Below is a small trained network, with its code and all its weights. Each question gives an input and a target symbol and asks what happens when units are switched off, that is, made to give their printed mean instead of their output.

import numpy as np


def w(rows, s, z=0):
    codes = np.array(rows[::2]) - 128.0
    scale = np.full(codes.shape[1], s)
    scale[-1] = z or s
    return codes * scale


def softmax(a):
    e = np.exp(a - a.max(-1, keepdims=True))
    return e / e.sum(-1, keepdims=True)


def log_softmax(a):
    a = a - a.max(-1, keepdims=True)
    return a - np.log(np.exp(a).sum(-1, keepdims=True))


def net(x, mask):
    ids = ['αγδεζηθλμξπστφψω'.index(c) for c in x.split()]
    T = len(ids)
    res = E[ids] + P[:T]
    u = 0
    for l in range(3):
        r = res
        for j in range(3):
            rows = slice(2 * j, 2 * j + 2)
            q, k, v = (r @ M[l][rows].T for M in (Q, K, V))
            z = softmax(np.where(np.tri(T) > 0, q @ k.T / 2**0.5, -1e9)) @ v
            o = O[l][rows]
            res = res + np.where(mask[u + j], z, o[:, -1]) @ o[:, :-1]
        u += 3
    return log_softmax(res[-1] @ U[:, :-1].T + U[:, -1])


Q, K, V, O = {}, {}, {}, {}
E = w([
[188,190,79],'α',
[126,196,176],'γ',
[209,52,252],'δ',
[152,165,81],'ε',
[142,66,46],'ζ',
[135,39,204],'η',
[152,111,39],'θ',
[176,157,230],'λ',
[98,159,168],'μ',
[191,137,19],'ξ',
[116,20,205],'π',
[97,117,192],'σ',
[144,83,128],'τ',
[152,160,45],'φ',
[208,127,70],'ψ',
[105,120,74],'ω',
],0.015)
P = w([
[75,168,2],'0',
[229,96,130],'1',
[219,93,139],'2',
[216,88,143],'3',
[195,85,163],'4',
[197,94,152],'5',
[201,112,140],'6',
[196,82,156],'7',
[190,70,155],'8',
[182,65,153],'9',
[201,82,136],'10',
[191,67,144],'11',
[187,51,132],'12',
],0.0083)
Q[0] = w([
[156,138,97],'0.h0',
[174,14,79],'0.h0',
[85,189,159],'0.h1',
[252,132,116],'0.h1',
[117,64,128],'0.h2',
[159,96,97],'0.h2',
],0.013)
K[0] = w([
[161,120,103],'0.h0',
[94,82,47],'0.h0',
[197,112,190],'0.h1',
[1,127,80],'0.h1',
[160,39,126],'0.h2',
[104,85,117],'0.h2',
],0.013)
V[0] = w([
[221,139,215],'0.h0',
[149,91,81],'0.h0',
[248,59,144],'0.h1',
[124,14,137],'0.h1',
[159,163,145],'0.h2',
[90,90,88],'0.h2',
],0.013)
O[0] = w([
[148,77,109,112],'0.h0',
[164,168,48,254],'0.h0',
[151,92,84,154],'0.h1',
[195,167,201,117],'0.h1',
[136,2,110,138],'0.h2',
[155,150,165,106],'0.h2',
],0.011,0.0063)
Q[1] = w([
[60,180,123],'1.h0',
[107,167,198],'1.h0',
[201,2,16],'1.h1',
[99,77,200],'1.h1',
[130,240,45],'1.h2',
[6,168,120],'1.h2',
],0.0095)
K[1] = w([
[91,121,82],'1.h0',
[59,179,139],'1.h0',
[28,213,105],'1.h1',
[147,47,135],'1.h1',
[131,251,99],'1.h2',
[254,137,75],'1.h2',
],0.011)
V[1] = w([
[107,131,141],'1.h0',
[140,126,228],'1.h0',
[97,12,168],'1.h1',
[175,85,158],'1.h1',
[163,76,132],'1.h2',
[90,71,239],'1.h2',
],0.011)
O[1] = w([
[2,104,95,106],'1.h0',
[116,151,132,122],'1.h0',
[136,136,68,3],'1.h1',
[161,68,193,71],'1.h1',
[157,88,62,129],'1.h2',
[169,222,80,70],'1.h2',
],0.0083,0.015)
Q[2] = w([
[146,47,71],'2.h0',
[241,207,133],'2.h0',
[196,51,99],'2.h1',
[254,103,154],'2.h1',
[158,233,120],'2.h2',
[89,172,89],'2.h2',
],0.011)
K[2] = w([
[72,79,122],'2.h0',
[92,174,81],'2.h0',
[88,53,100],'2.h1',
[254,102,120],'2.h1',
[92,143,38],'2.h2',
[190,105,95],'2.h2',
],0.0095)
V[2] = w([
[186,190,176],'2.h0',
[163,168,206],'2.h0',
[56,254,154],'2.h1',
[87,136,17],'2.h1',
[231,216,112],'2.h2',
[181,52,145],'2.h2',
],0.009)
O[2] = w([
[114,156,155,109],'2.h0',
[111,196,127,127],'2.h0',
[253,91,197,1],'2.h1',
[146,94,147,63],'2.h1',
[185,131,155,91],'2.h2',
[119,238,88,190],'2.h2',
],0.007,0.0088)
U = w([
[144,18,120,81],'α',
[228,33,127,83],'γ',
[130,169,101,64],'δ',
[169,32,170,169],'ε',
[82,217,249,72],'ζ',
[213,174,140,142],'η',
[108,129,217,197],'θ',
[222,108,73,111],'λ',
[253,76,141,76],'μ',
[63,95,193,146],'ξ',
[195,206,163,81],'π',
[211,134,150,205],'σ',
[150,149,179,254],'τ',
[142,43,202,135],'φ',
[104,83,139,148],'ψ',
[185,103,229,100],'ω',
],0.0059,0.005)

Each question gives the input, a string of symbols that net reads in full, and the target symbol t.
The units are the heads (2 rows each of Q, K, V and O). Each row of codes is followed by its name. A weight is (code - 128) times the scale printed after its matrix; where a second scale follows, it is the last column's (O and U).
mask holds one flag per head, layer by layer. A switched-off head (its flag False) gives its mean, the last column of its rows in O, instead of its output. The means were averaged over made-up inputs and are rounded, as every weight is.
A unit's drop is (log p(t) with every unit on - log p(t) with that unit switched off) / (log p(t) with every unit on - log p(t) with every unit switched off).
The circuit of an input: a set's keep is (log p(t) with only the set's units on - log p(t) with every unit switched off) / (log p(t) with every unit on - log p(t) with every unit switched off). Starting from all 9 units, units are removed one at a time, each time the one whose removal leaves the highest keep (on an exact tie, the one counted first), for as long as the keep stays at least 0.8.
units of the circuit, in order: the units of the circuit, biggest drop first
most important unit: the unit with the biggest drop
which heads matter: for each layer, one digit per head in row order, 1 if its drop is at least 0.15 and else 0, layers parted by /
drop of u: that unit's drop, to one decimal
input ξ ξ ξ ω μ τ σ δ σ π ω, target ξ: which heads matter	100 / 001 / 001
input α α ψ ξ δ ω, target α: most important unit	0.h1
input ω ζ θ γ τ, target ω: which heads matter	111 / 001 / 010
input ξ ζ λ λ ξ ω ε, target ξ: units of the circuit, in order	(1.h2; 0.h0; 2.h2)
input δ τ ξ ε ω, target δ: units of the circuit, in order	(2.h1; 2.h2; 0.h1; 1.h1)
input μ π α ψ σ η θ λ τ δ α ε, target μ: which heads matter	110 / 011 / 010
input δ η θ η λ φ λ τ γ ψ α, target δ: which heads matter	110 / 010 / 011
input λ δ ζ φ ζ τ τ γ τ ε δ φ η, target λ: units of the circuit, in order	(1.h2; 0.h1; 0.h0; 1.h1)
input α ξ σ ζ, target α: units of the circuit, in order	(0.h1; 1.h2; 2.h0)
input δ α π ω δ η π ω δ π α ξ, target δ: units of the circuit, in order	(2.h1; 1.h1; 0.h0; 2.h2)
input δ δ ξ φ τ, target δ: units of the circuit, in order	(2.h1; 2.h2; 0.h0; 0.h1)
input α μ γ φ α η τ μ γ λ π ξ α, target α: units of the circuit, in order	(0.h1; 1.h2; 2.h0; 0.h2)
input δ ζ δ π φ ψ φ λ ε, target δ: which heads matter	010 / 010 / 011
input μ ζ π δ η η ζ α σ π ζ ζ φ, target μ: most important unit	2.h1
input δ τ θ τ η γ τ δ ξ, target δ: which heads matter	110 / 010 / 011
input ζ ψ θ φ, target ζ: which heads matter	111 / 011 / 100
input δ γ η λ φ ω, target δ: which heads matter	110 / 010 / 011
input α α π ψ ε δ ξ, target α: which heads matter	010 / 001 / 100
input δ τ ψ α μ ξ μ δ τ, target δ: which heads matter	010 / 010 / 011
input γ δ α ψ ε π ζ ζ ε, target γ: most important unit	0.h1
input μ λ α τ μ ζ, target μ: which heads matter	110 / 001 / 010
input λ α γ τ θ γ ζ, target λ: drop of 0.h0	0.7
input ζ φ ξ δ μ τ θ τ η τ ε, target ζ: drop of 1.h1	0.3
input λ π η λ η ζ θ, target λ: drop of 1.h0	0.0
